Below are the code and all the weights of a small trained network. Each question names an input and a class and asks about switching units off, where a switched-off unit gives its printed mean instead of its output.

import numpy as np


def w(rows, s, z=0):
    codes = np.array(rows[::2]) - 128.0
    scale = np.full(codes.shape[1], s)
    scale[-1] = z or s
    return codes * scale


def f(y):
    return np.maximum(y, 0)


def log_softmax(a):
    a = a - a.max(-1, keepdims=True)
    return a - np.log(np.exp(a).sum(-1, keepdims=True))


def net(x, mask):
    res = np.array(x, float).reshape(1, 4) / 4 @ E
    y = f(res @ A[0][:, :-1].T + A[0][:, -1])
    res = res + np.where(mask, y, B[0][:, -1]) @ B[0][:, :-1]
    return log_softmax(res[-1] @ U[:, :-1].T + U[:, -1])


A, B = {}, {}
E = w([
[234,51,199,187],'x0',
[254,221,83,196],'x1',
[21,153,160,239],'x2',
[88,233,242,70],'x3',
],0.0091)
A[0] = w([
[156,93,194,161,190],'neuron 0',
[160,154,242,128,135],'neuron 1',
[157,98,202,162,234],'neuron 2',
[184,107,85,11,108],'neuron 3',
[146,54,95,175,104],'neuron 4',
[130,50,28,175,107],'neuron 5',
[68,154,25,107,254],'neuron 6',
[143,199,204,105,76],'neuron 7',
[70,166,101,174,94],'neuron 8',
[193,231,80,179,75],'neuron 9',
[93,62,82,129,142],'neuron 10',
[117,103,197,225,120],'neuron 11',
[161,162,94,173,123],'neuron 12',
[46,99,139,72,59],'neuron 13',
[135,195,233,141,90],'neuron 14',
[214,227,112,149,49],'neuron 15',
[149,165,186,74,89],'neuron 16',
[122,79,77,176,115],'neuron 17',
[96,51,124,112,94],'neuron 18',
[107,131,188,92,114],'neuron 19',
[131,186,117,209,97],'neuron 20',
[172,101,183,189,213],'neuron 21',
[122,82,59,158,75],'neuron 22',
[170,38,125,182,112],'neuron 23',
[164,149,47,186,97],'neuron 24',
[130,62,54,162,78],'neuron 25',
[73,19,174,92,135],'neuron 26',
[211,87,167,67,88],'neuron 27',
[87,134,170,212,79],'neuron 28',
[93,114,138,203,122],'neuron 29',
[163,132,93,45,89],'neuron 30',
[135,127,68,165,153],'neuron 31',
[73,219,9,113,231],'neuron 32',
[49,152,88,188,127],'neuron 33',
],0.012,0.0065)
B[0] = w([
[162,150,159,30,204],'neuron 0',
[56,219,87,98,204],'neuron 1',
[178,163,175,29,221],'neuron 2',
[189,46,32,197,206],'neuron 3',
[83,189,100,117,200],'neuron 4',
[81,176,85,141,227],'neuron 5',
[177,171,178,45,237],'neuron 6',
[55,174,44,152,188],'neuron 7',
[187,54,50,95,183],'neuron 8',
[81,54,231,167,228],'neuron 9',
[63,166,152,161,187],'neuron 10',
[230,47,75,83,211],'neuron 11',
[71,121,187,130,191],'neuron 12',
[119,83,170,117,193],'neuron 13',
[66,185,42,115,203],'neuron 14',
[46,46,212,181,215],'neuron 15',
[79,145,55,163,173],'neuron 16',
[94,166,88,135,192],'neuron 17',
[70,107,223,192,175],'neuron 18',
[70,157,109,215,173],'neuron 19',
[113,47,144,170,199],'neuron 20',
[162,152,168,53,228],'neuron 21',
[60,167,44,119,181],'neuron 22',
[115,179,143,52,216],'neuron 23',
[57,128,162,144,208],'neuron 24',
[71,161,77,115,196],'neuron 25',
[100,87,242,202,220],'neuron 26',
[166,58,66,102,193],'neuron 27',
[179,57,1,173,193],'neuron 28',
[193,76,54,162,190],'neuron 29',
[168,78,28,129,175],'neuron 30',
[103,169,134,131,189],'neuron 31',
[193,160,176,18,253],'neuron 32',
[190,86,78,126,208],'neuron 33',
],0.0085,0.013)
U = w([
[65,224,70,180,47],'0',
[233,7,42,176,47],'1',
[83,61,228,206,77],'2',
[197,163,159,56,94],'3',
[199,181,164,116,254],'4',
],0.013,0.005)

Each question gives the input, the list of numbers given to net, and the class t.
The units are the neurons (one row each of A and B). Each row of codes is followed by its name. A weight is (code - 128) times the scale printed after its matrix; where a second scale follows, it is the last column's (A, B and U).
mask holds one flag per neuron, in row order. A switched-off neuron (its flag False) gives its mean, the last column of its row in B, instead of its output. The means were averaged over made-up inputs and are rounded, as every weight is.
A unit's drop is (log p(t) with every unit on - log p(t) with that unit switched off) / (log p(t) with every unit on - log p(t) with every unit switched off).
The circuit of an input: a set's keep is (log p(t) with only the set's units on - log p(t) with every unit switched off) / (log p(t) with every unit on - log p(t) with every unit switched off). Starting from the 12 units with the biggest drops (on a tie, the unit counted first), units are removed one at a time, each time the one whose removal leaves the highest keep (on an exact tie, the one counted first), for as long as the keep stays at least 0.8.
units of the circuit, in order: the units of the circuit, biggest drop first
top k neurons: the k neurons with the biggest drops, biggest first
drop of u: that unit's drop, to one decimal
input [8,-7,2,-7], class 3: units of the circuit, in order => (neuron 23)
input [7,4,8,5], class 1: top 2 neurons => (neuron 28; neuron 11)
input [1,4,-5,5], class 0: units of the circuit, in order => (neuron 7; neuron 16)
input [0,8,-6,-6], class 2: units of the circuit, in order => (neuron 9; neuron 15)
input [-7,-8,6,-7], class 2: top 3 neurons => (neuron 26; neuron 18; neuron 13)
input [-7,6,7,-5], class 1: top 2 neurons => (neuron 8; neuron 33)
input [-8,-1,-8,-1], class 1: top 2 neurons => (neuron 3; neuron 30)
input [7,5,7,0], class 1: top 3 neurons => (neuron 28; neuron 11; neuron 29)
input [1,-6,3,6], class 0: top 3 neurons => (neuron 14; neuron 9; neuron 1)
input [5,-4,-6,0], class 1: top 4 neurons => (neuron 3; neuron 27; neuron 32; neuron 6)
input [1,6,2,-6], class 0: top 2 neurons => (neuron 5; neuron 26)
input [-3,6,0,7], class 0: top 2 neurons => (neuron 14; neuron 7)
input [-4,7,-5,5], class 2: top 2 neurons => (neuron 15; neuron 9)
input [-4,-8,-6,5], class 2: units of the circuit, in order => (neuron 26)
input [-1,-7,0,5], class 2: top 2 neurons => (neuron 26; neuron 13)
input [7,5,4,3], class 3: top 2 neurons => (neuron 2; neuron 21)
input [0,6,7,-1], class 1: drop of neuron 0 => 0.0
input [5,-7,-1,-7], class 0: drop of neuron 4 => 0.3
input [2,7,5,-1], class 2: drop of neuron 9 => 0.2
